Here is a tiny trained network, its code and every weight. The questions are about switching its units off for an input and a target symbol, where a switched-off unit gives its printed mean instead of its output.

import numpy as np


def w(rows, s, z=0):
    codes = np.array(rows[::2]) - 128.0
    scale = np.full(codes.shape[1], s)
    scale[-1] = z or s
    return codes * scale


def norm(h):
    return h / np.sqrt((h * h).mean(-1, keepdims=True) + 1e-5)


def f(y):
    return np.maximum(y, 0)


def softmax(a):
    e = np.exp(a - a.max(-1, keepdims=True))
    return e / e.sum(-1, keepdims=True)


def log_softmax(a):
    a = a - a.max(-1, keepdims=True)
    return a - np.log(np.exp(a).sum(-1, keepdims=True))


def net(x, mask):
    ids = ['ΠΨβημτ'.index(c) for c in x.split()]
    T = len(ids)
    res = E[ids] + P[:T]
    r = norm(res)
    for j in range(3):
        rows = slice(3 * j, 3 * j + 3)
        q, k, v = (r @ M[0][rows].T for M in (Q, K, V))
        z = softmax(np.where(np.tri(T) > 0, q @ k.T / 3**0.5, -1e9)) @ v
        o = O[0][rows]
        res = res + np.where(mask[j], z, o[:, -1]) @ o[:, :-1]
    y = f(norm(res) @ A[0][:, :-1].T + A[0][:, -1])
    res = res + np.where(mask[3:7], y, B[0][:, -1]) @ B[0][:, :-1]
    return log_softmax(norm(res)[-1] @ U[:, :-1].T + U[:, -1])


Q, K, V, O, A, B = {}, {}, {}, {}, {}, {}
E = w([
[173,138,134],'Π',
[226,86,54],'Ψ',
[133,50,70],'β',
[93,153,117],'η',
[4,151,161],'μ',
[252,110,60],'τ',
],0.016)
P = w([
[224,110,170],'0',
[114,53,152],'1',
[255,234,43],'2',
[146,68,169],'3',
[120,79,156],'4',
[207,52,190],'5',
],0.0053)
Q[0] = w([
[120,124,140],'head 0',
[85,168,69],'head 0',
[201,60,147],'head 0',
[244,157,255],'head 1',
[94,80,147],'head 1',
[184,168,200],'head 1',
[151,206,56],'head 2',
[240,130,12],'head 2',
[121,66,185],'head 2',
],0.0082)
K[0] = w([
[107,170,173],'head 0',
[145,119,46],'head 0',
[136,152,249],'head 0',
[165,114,164],'head 1',
[76,123,200],'head 1',
[141,171,225],'head 1',
[82,210,84],'head 2',
[213,70,27],'head 2',
[126,82,212],'head 2',
],0.013)
V[0] = w([
[123,65,175],'head 0',
[144,84,20],'head 0',
[54,2,67],'head 0',
[143,183,73],'head 1',
[125,132,95],'head 1',
[114,166,17],'head 1',
[65,188,140],'head 2',
[165,62,150],'head 2',
[185,142,73],'head 2',
],0.0099)
O[0] = w([
[109,219,242,68],'head 0',
[158,56,185,223],'head 0',
[154,165,166,6],'head 0',
[103,83,66,174],'head 1',
[185,107,80,149],'head 1',
[2,7,224,185],'head 1',
[139,115,181,27],'head 2',
[48,186,82,171],'head 2',
[38,110,182,235],'head 2',
],0.0062,0.0018)
A[0] = w([
[138,60,38,254],'neuron 0',
[162,30,48,57],'neuron 1',
[2,143,235,135],'neuron 2',
[110,35,153,148],'neuron 3',
],0.0073,0.0019)
B[0] = w([
[104,219,138,254],'neuron 0',
[112,109,185,233],'neuron 1',
[75,92,34,165],'neuron 2',
[240,230,254,213],'neuron 3',
],0.0064,0.0063)
U = w([
[95,18,62,253],'Π',
[145,81,129,41],'Ψ',
[95,254,112,130],'β',
[96,87,108,150],'η',
[160,61,144,69],'μ',
[164,182,233,132],'τ',
],0.0097,0.0029)

Each question gives the input, a string of symbols that net reads in full, and the target symbol t.
The units are the heads (3 rows each of Q, K, V and O) and the neurons (one row each of A and B). Each row of codes is followed by its name. A weight is (code - 128) times the scale printed after its matrix; where a second scale follows, it is the last column's (O, A, B and U).
mask holds one flag per unit, heads first, then neurons. A switched-off unit (its flag False) gives its mean, the last column of its rows in O or B, instead of its output. The means were averaged over made-up inputs and are rounded, as every weight is.
A unit's drop is (log p(t) with every unit on - log p(t) with that unit switched off) / (log p(t) with every unit on - log p(t) with every unit switched off).
The circuit of an input: a set's keep is (log p(t) with only the set's units on - log p(t) with every unit switched off) / (log p(t) with every unit on - log p(t) with every unit switched off). Starting from all 7 units, units are removed one at a time, each time the one whose removal leaves the highest keep (on an exact tie, the one counted first), for as long as the keep stays at least 0.8.
units of the circuit, in order: the units of the circuit, biggest drop first
most important unit: the unit with the biggest drop
k most important neurons: the k neurons with the biggest drops, biggest first
heads that matter: for each layer, one digit per head in row order, 1 if its drop is at least 0.15 and else 0, layers parted by /
drop when u is switched off: that unit's drop, to one decimal
input μ η Π Ψ, target β: most important unit : neuron 0
input β η η Ψ Ψ β, target τ: units of the circuit, in order : (neuron 3; head 0)
input η η Π μ, target Π: units of the circuit, in order : (neuron 2; neuron 0)
input Ψ η η Π, target β: heads that matter : 011
input β μ η Ψ, target τ: 3 most important neurons : (neuron 0; neuron 1; neuron 2)
input μ Π Π β, target β: units of the circuit, in order : (neuron 0; head 2; head 0; head 1)
input η τ Ψ β μ Π, target β: heads that matter : 101
input μ η Π β, target β: heads that matter : 101
input η β η, target τ: heads that matter : 001
input η η η, target τ: heads that matter : 011
input μ Π Ψ η τ, target β: heads that matter : 101
input β η Π Ψ Ψ, target τ: 2 most important neurons : (neuron 0; neuron 3)
input η Ψ η Π Π μ, target Π: heads that matter : 000
input μ β η η τ, target β: most important unit : neuron 0
input η τ τ, target Π: drop when neuron 3 is switched off : 0.4
input β η β, target τ: drop when head 0 is switched off : 1.2
input η η τ, target Π: drop when neuron 0 is switched off : -0.2
